Each row has a name. Each question is about the rows just above it. Places in a row count from 1.

[135 171  85 136 180 138 153 134] : <45>
[180  84 158 108  92 119 139 127] : <130>
[172 155  91 125 167 136 108 134] : <48>
[ 59 122 144 142 107 126  90 124] : <106>
[161  81 164 109  82 118 158 125] : <32>
The next 2 entries after [167 136]:	[108 134]
tags:
[90] -> j_385
[108] -> j_621
[164] -> j_48
[157] -> j_130
[139] -> j_404
[163] -> j_2
[153] -> j_406
[107] -> j_623
[158] -> j_569
Look up the entry of <32> at place 7 in the table:	j_569
Shared by <130> and <48>:	[108]
The one value in <130> and <32>:	[158]

[156 198 143 119 101  92] -> <132>
[154 168 142 198 167 127] -> <40>
[141 138 127 105  76 186] -> <8>
[119  82 127 106  82 117] -> <2>
[171  94 128 122 103  94] -> <123>
[ 80 158 119 132 150 152] -> <173>
[156 198 121 163 189 131] -> <5>
[181  84 136 122 102  91] -> <138>
[182 150 108 120  96 143] -> <34>
The one value in <132> and <40>:	[198]
Where do [156 198 121 163 189 131] appear?	<5>

[160 199  74 109 164  89]  <185>
[ 79 140  69 165  79 157]  <149>
[166 168 197 152 193 145]  <167>
[ 98 161  80 109 115 103]  <12>
[ 74  87  95 165  90 117]  <150>
[186 179 117 152 171  84]  <194>
[ 76  74 206  70 179  70]  <29>
[164 158 154  96 125 166]  <186>
[187 153 174 127 190 115]  <195>
[ 79 140  69 165 167  76]  <16>
key -> tag
[70] -> j_535
[179] -> j_39
[206] -> j_277
[79] -> j_694
[189] -> j_373
[71] -> j_433
[178] -> j_127
[190] -> j_689
[125] -> j_629
[90] -> j_295
The tag of <29>, keyed by place 5:	j_39
[ 79 140  69 165 167  76] is in which row?	<16>
The one value in <167> and <194>:	[152]
Which row holds [186 179 117 152 171  84]?	<194>
Whose row is [187 153 174 127 190 115]?	<195>

[ 59 100 134  73  45 119] -> <62>
[165 118 150  89  44 124] -> <11>
[178 167 118 181 154 135] -> <102>
[148 207 101 149 144  66] -> <129>
[ 66 166 118  80 103 112] -> <101>
[150  49 154 101 132 147] -> <17>
[ 80  79 143  83 103 120] -> <38>
[ 66 142 120  89  95 107] -> <158>
[185 177 112 174 157 140] -> <201>
[110  45 158 105 102  67] -> <111>
[177 114 174 100 118 119] -> <33>
Which value is in both <102> and <17>?	[154]
The next 2 entries after [166 118]:	[ 80 103]
The one value in <111> and <62>:	[45]
Shared by <101> and <129>:	[66]
What are the next 2 entries after [80 79]?	[143  83]
What are the next 2 entries after [177 112 174]?	[157 140]

[ 73 115 122 118  49 142 193 172  96 151 146 151 122 109] -> <68>
[183 141 122 120 207 111  57  91 153 140 110 104 122 137] -> <135>
[ 77 185 122 145 185 110  53 183  90 153 141 149 122 101] -> <78>
[161 130 135 147 176 121 125  61 177  66 117  97 149 187] -> <82>
[ 79 123 122 118  54 138 179 185  88 153 186 144 122  97] -> <161>
[181 148 122 118 200 106 184 114 136 153 108  96 122 111] -> <168>
[164 149 146 118 176 110  53 130 129 176 112 109 107 101] -> <157>
Which value is in both <157> and <168>?	[118]
Shared by <161> and <82>:	[97]
Whose row is [164 149 146 118 176 110  53 130 129 176 112 109 107 101]?	<157>
key -> tag
[122] -> j_986
[109] -> j_747
[104] -> j_853
[103] -> j_377
[149] -> j_964
[121] -> j_145
The tag of <135>, keyed by place 12:	j_853
Shared by <157> and <161>:	[118]
Shared by <68> and <78>:	[122]
[183 141 122 120 207 111  57  91 153 140 110 104 122 137] is in which row?	<135>

[125 112 150 136 107  77  98 146 119 170 137 100 131 114 105  78 118] : <67>
[109 150 117 100 103 163 124  92 139 127 126 141 125 142 143 156 117] : <176>
[109 150 117 100 146 163 124  92 139 127 126 141 125 142 143 156 117] : <64>
[132 142 119 128 112 171 147 140 100 116  93 113 136 155 165 109 122] : <145>
[133 142 120 128 112 169 147 141 101 117  92 114 137 155 165 108 123] : <100>
[111 142 117 107 146 165 122  89 137 125 128 148 124 132 123 159 115] : <122>
[128 141 106 125 116 183 144 127 101 110  99 108 128 146 168 120 115] : <119>
[124 147  96 120 138 170 136 104 116 104 114 117 112 138 178 138 115] : <49>
[109 150 117 100 146 163 124  92 139 127  93 132 126 157 128  80 131] : <163>
[138  92 137 127 108  78 112 153 147 132 160 121 141  92  89 155 145] : <191>
tags:
[117] -> j_62
[100] -> j_148
[141] -> j_454
[121] -> j_613
[146] -> j_183
[132] -> j_489
[113] -> j_914
Join <163> by its entry at place 12:	j_489
Where do [132 142 119 128 112 171 147 140 100 116  93 113 136 155 165 109 122] appear?	<145>

[100 123 120 158 181 114  97 129 119 146 154 120 118 145  92 136 130  81
 110 133 164 155 123 155]  <139>
[130 131 136  94 128 126  97 139 123 121 161 147 200 100 147 110 140 109
 116 143 129 112 117 155]  <71>
[135 102 164 115 109 138  69 119 106 121  97  85 118 115 188 122 140 130
 151 123 172 188 103 132]  <4>
[130 131 136  94 128 126  97 100 123 121 161 147 200 100 147 136 140 109
 116 143 129 112 117 170]  <10>
Whose row is [130 131 136  94 128 126  97 100 123 121 161 147 200 100 147 136 140 109
 116 143 129 112 117 170]?	<10>
What are the next 2 entries after [100 123 121]?	[161 147]

[128 106 144 134 125 115 109 112 144] = <21>
[150 141 129 151 144 164 129 143  98] = <109>
[131 113 116 131 138 122 117 120 138] = <177>
[147 118 111 143 162 133 146 139 157] = <15>
[150 141 129 151 144 164 129 151  98] = <13>
[150 141 129 151 144 164 121 140 155] = <75>
[150 153 116 159 192 178 123  95  97] = <37>
[150 153 116 159 192 178 137 176 159] = <118>
Shared by <75> and <21>:	[144]
key -> tag
[117] -> j_948
[121] -> j_320
[116] -> j_583
[129] -> j_831
[130] -> j_122
[118] -> j_889
[120] -> j_534
Look up the entry of <177> at place 7 in the table:	j_948
The row with [147 118 111 143 162 133 146 139 157] is	<15>

